[[125 121 141 150 155 129 129]
 [152 136 151 118 155 104 155]]
->
[[152 136 151 118 155 104 155]
 [125 121 141 150 155 129 129]]

[[155 122 126 127 149 132 131 124 143 146]
 [136 131 134 114 111 118 134 115 141 112]
 [104 128 127 135 111 126 125 135 112 116]
 [107 138 135 130 109 114 132 129 117 113]
 [154 133 129 111 126 132 126 113 146 120]]
->
[[154 133 129 111 126 132 126 113 146 120]
 [107 138 135 130 109 114 132 129 117 113]
 [104 128 127 135 111 126 125 135 112 116]
 [136 131 134 114 111 118 134 115 141 112]
 [155 122 126 127 149 132 131 124 143 146]]

[[134 143 110 139 128 127 132 124 140 132 141 130 130]
 [128 132 115 121 124 123 126 109 131 116 132 112 132]
 [128 142 107 128 125 126 132 114 134 125 137 120 129]]
->
[[128 142 107 128 125 126 132 114 134 125 137 120 129]
 [128 132 115 121 124 123 126 109 131 116 132 112 132]
 [134 143 110 139 128 127 132 124 140 132 141 130 130]]

[[137 128 107]
 [131 133 101]
 [112 135 141]
 [115 131 145]
 [110 141 122]
 [124 124 153]]
->
[[124 124 153]
 [110 141 122]
 [115 131 145]
 [112 135 141]
 [131 133 101]
 [137 128 107]]

[[137 122 158 155]
 [122 131 110 113]
 [122 131 110 113]
 [137 122 158 155]
 [137 122 158 155]
 [137 122 157 154]
 [121 131 110 113]
 [122 131 110 113]
 [121 131 110 113]
 [137 122 158 154]]
->
[[137 122 158 154]
 [121 131 110 113]
 [122 131 110 113]
 [121 131 110 113]
 [137 122 157 154]
 [137 122 158 155]
 [137 122 158 155]
 [122 131 110 113]
 [122 131 110 113]
 [137 122 158 155]]

[[149 107 107 106 149 149 148 106 149 149 107]
 [107 149 149 149 107 107 107 149 107 107 149]
 [149 107 107 107 149 149 149 107 149 149 107]
 [149 107 107 107 149 149 149 107 150 149 107]
 [149 107 107 107 149 149 149 107 149 149 107]
 [107 149 149 149 107 107 107 149 107 107 149]
 [108 149 149 148 107 107 107 149 107 107 149]]
->
[[108 149 149 148 107 107 107 149 107 107 149]
 [107 149 149 149 107 107 107 149 107 107 149]
 [149 107 107 107 149 149 149 107 149 149 107]
 [149 107 107 107 149 149 149 107 150 149 107]
 [149 107 107 107 149 149 149 107 149 149 107]
 [107 149 149 149 107 107 107 149 107 107 149]
 [149 107 107 106 149 149 148 106 149 149 107]]

[[147 138 117 110 150 153 141 112 125 130]
 [144 143 135 116 143 143 124 115 116 115]
 [125 130 142 134 122 120 115 132 121 118]
 [108 117 139 147 105 102 115 144 132 127]
 [148 141 123 111 149 152 135 112 121 124]
 [147 138 117 110 150 153 141 113 125 130]
 [135 130 115 119 139 141 141 120 131 136]
 [111 114 125 141 111 110 128 141 138 138]]
->
[[111 114 125 141 111 110 128 141 138 138]
 [135 130 115 119 139 141 141 120 131 136]
 [147 138 117 110 150 153 141 113 125 130]
 [148 141 123 111 149 152 135 112 121 124]
 [108 117 139 147 105 102 115 144 132 127]
 [125 130 142 134 122 120 115 132 121 118]
 [144 143 135 116 143 143 124 115 116 115]
 [147 138 117 110 150 153 141 112 125 130]]
